Here is a tiny trained network, its code and every weight. The questions are about switching its units off for an input and a target symbol, where a switched-off unit gives its printed mean instead of its output.

import numpy as np


def w(rows, s, z=0):
    codes = np.array(rows[::2]) - 128.0
    scale = np.full(codes.shape[1], s)
    scale[-1] = z or s
    return codes * scale


def f(y):
    return np.maximum(y, 0)


def softmax(a):
    e = np.exp(a - a.max(-1, keepdims=True))
    return e / e.sum(-1, keepdims=True)


def log_softmax(a):
    a = a - a.max(-1, keepdims=True)
    return a - np.log(np.exp(a).sum(-1, keepdims=True))


def net(x, mask):
    ids = ['αεμπσφω'.index(c) for c in x.split()]
    T = len(ids)
    res = E[ids] + P[:T]
    u = 0
    for l in range(2):
        q, k, v = (res @ M[l].T for M in (Q, K, V))
        z = softmax(np.where(np.tri(T) > 0, q @ k.T / 2**0.5, -1e9)) @ v
        res = res + np.where(mask[u], z, O[l][:, -1]) @ O[l][:, :-1]
        u += 1
        y = f(res @ A[l][:, :-1].T + A[l][:, -1])
        res = res + np.where(mask[u : u + 8], y, B[l][:, -1]) @ B[l][:, :-1]
        u += 8
    return log_softmax(res[-1] @ U[:, :-1].T + U[:, -1])


Q, K, V, O, A, B = {}, {}, {}, {}, {}, {}
E = w([
[58,106,217,71],'α',
[65,91,141,254],'ε',
[215,175,213,108],'μ',
[76,205,139,212],'π',
[114,222,157,199],'σ',
[59,162,91,27],'φ',
[145,34,190,121],'ω',
],0.0086)
P = w([
[126,93,253,66],'0',
[81,105,116,181],'1',
[100,109,118,172],'2',
[107,121,132,165],'3',
[118,130,133,163],'4',
[111,134,142,154],'5',
[111,140,141,153],'6',
[113,135,155,151],'7',
[115,156,147,149],'8',
[114,144,148,146],'9',
[109,146,142,147],'10',
[101,144,147,138],'11',
[104,134,148,139],'12',
[98,150,137,140],'13',
],0.0062)
Q[0] = w([
[177,135,3,89],'0.h1',
[164,90,152,246],'0.h1',
],0.022)
K[0] = w([
[82,157,166,239],'0.h1',
[108,143,5,121],'0.h1',
],0.021)
V[0] = w([
[240,70,163,1],'0.h1',
[134,5,223,244],'0.h1',
],0.0082)
O[0] = w([
[209,86,59,14,253],'0.h1',
[111,39,113,255,191],'0.h1',
],0.0079,0.0024)
A[0] = w([
[132,145,223,161,113],'0.n1',
[95,178,139,124,90],'0.n2',
[8,122,75,146,147],'0.n3',
[202,80,146,132,194],'0.n4',
[74,152,226,95,179],'0.n5',
[254,130,104,121,179],'0.n6',
[59,55,143,144,134],'0.n7',
[57,148,26,87,254],'0.n8',
],0.0098,0.0027)
B[0] = w([
[73,148,50,158,203],'0.n1',
[59,101,135,132,160],'0.n2',
[237,191,91,166,208],'0.n3',
[85,102,213,126,181],'0.n4',
[186,244,98,126,253],'0.n5',
[55,177,228,136,170],'0.n6',
[188,76,74,80,223],'0.n7',
[111,201,244,90,199],'0.n8',
],0.011,0.0054)
Q[1] = w([
[104,48,250,197],'1.h1',
[128,15,89,213],'1.h1',
],0.013)
K[1] = w([
[19,110,63,146],'1.h1',
[132,132,73,252],'1.h1',
],0.015)
V[1] = w([
[171,165,36,1],'1.h1',
[128,254,170,195],'1.h1',
],0.0097)
O[1] = w([
[81,71,82,1,191],'1.h1',
[3,95,118,203,254],'1.h1',
],0.0089)
A[1] = w([
[75,107,146,80,2],'1.n1',
[89,189,116,87,93],'1.n2',
[149,179,116,177,58],'1.n3',
[255,153,104,143,48],'1.n4',
[177,175,13,163,139],'1.n5',
[69,43,86,169,200],'1.n6',
[156,248,121,112,84],'1.n7',
[191,96,53,62,141],'1.n8',
],0.0079,0.0038)
B[1] = w([
[114,11,110,139,205],'1.n1',
[173,129,76,123,237],'1.n2',
[42,117,130,130,189],'1.n3',
[70,103,71,245,174],'1.n4',
[162,152,132,28,204],'1.n5',
[227,171,144,113,254],'1.n6',
[155,41,157,91,198],'1.n7',
[180,144,164,44,197],'1.n8',
],0.012,0.0075)
U = w([
[246,177,140,92,225],'α',
[201,168,2,198,88],'ε',
[93,128,220,168,195],'μ',
[137,225,44,164,192],'π',
[132,207,63,168,88],'σ',
[120,48,86,147,6],'φ',
[248,38,108,217,25],'ω',
],0.0041,0.0023)

Each question gives the input, a string of symbols that net reads in full, and the target symbol t.
The units are the heads (2 rows each of Q, K, V and O) and the neurons (one row each of A and B). Each row of codes is followed by its name. A weight is (code - 128) times the scale printed after its matrix; where a second scale follows, it is the last column's (O, A, B and U).
mask holds one flag per unit, layer by layer, with each layer's heads first. A switched-off unit (its flag False) gives its mean, the last column of its rows in O or B, instead of its output. The means were averaged over made-up inputs and are rounded, as every weight is.
A unit's drop is (log p(t) with every unit on - log p(t) with that unit switched off) / (log p(t) with every unit on - log p(t) with every unit switched off).
The circuit of an input: a set's keep is (log p(t) with only the set's units on - log p(t) with every unit switched off) / (log p(t) with every unit on - log p(t) with every unit switched off). Starting from the 12 units with the biggest drops (on a tie, the unit counted first), units are removed one at a time, each time the one whose removal leaves the highest keep (on an exact tie, the one counted first), for as long as the keep stays at least 0.8.
units of the circuit, in order: the units of the circuit, biggest drop first
most important unit: the unit with the biggest drop
k most important neurons: the k neurons with the biggest drops, biggest first
top k neurons in layer l: the k neurons of layer l with the biggest drops, biggest first
input φ α ε, target φ: units of the circuit, in order => [0.h1 1.h1 1.n1]
input φ μ ε φ π μ α α ω φ ω ε ω σ, target φ: units of the circuit, in order => [1.h1 0.h1 1.n1]
input α α φ, target α: top 4 neurons in layer 0 => [0.n3 0.n4 0.n7 0.n5]
input μ μ ω, target ω: units of the circuit, in order => [1.n4 0.h1 1.h1 0.n5]
input ω σ α φ ε π, target ω: 2 most important neurons => [1.n7 1.n4]
input α ω φ ε, target α: units of the circuit, in order => [0.h1 1.h1 0.n7]
input α ω α ε, target ε: most important unit => 1.n4
input α π ω, target ω: top 2 neurons in layer 0 => [0.n5 0.n7]
input α π φ α α π α π ε, target α: top 4 neurons in layer 0 => [0.n5 0.n4 0.n6 0.n7]
input ω α μ ω μ μ φ ε α, target ω: units of the circuit, in order => [0.h1 0.n5 1.n5 1.h1]
input α φ α π, target α: units of the circuit, in order => [0.h1 1.h1 1.n7]
input ω φ σ μ ω α α α σ, target ω: 4 most important neurons => [1.n7 1.n4 0.n4 0.n5]
input α φ α α, target α: 3 most important neurons => [1.n8 0.n7 0.n6]
input α α α ω φ, target α: most important unit => 0.h1
input μ σ μ φ, target μ: top 2 neurons in layer 0 => [0.n6 0.n4]
input α ε ε, target ε: top 2 neurons in layer 1 => [1.n4 1.n6]
input μ μ φ α π μ α σ, target μ: 4 most important neurons => [0.n6 1.n7 0.n4 1.n3]
input α α σ φ π α σ, target α: units of the circuit, in order => [0.h1 1.h1]
input μ α α ε α π φ α μ ε φ μ μ, target μ: top 3 neurons in layer 0 => [0.n6 0.n4 0.n7]
input φ α α α α φ α α φ, target φ: 3 most important neurons => [1.n1 0.n8 0.n5]
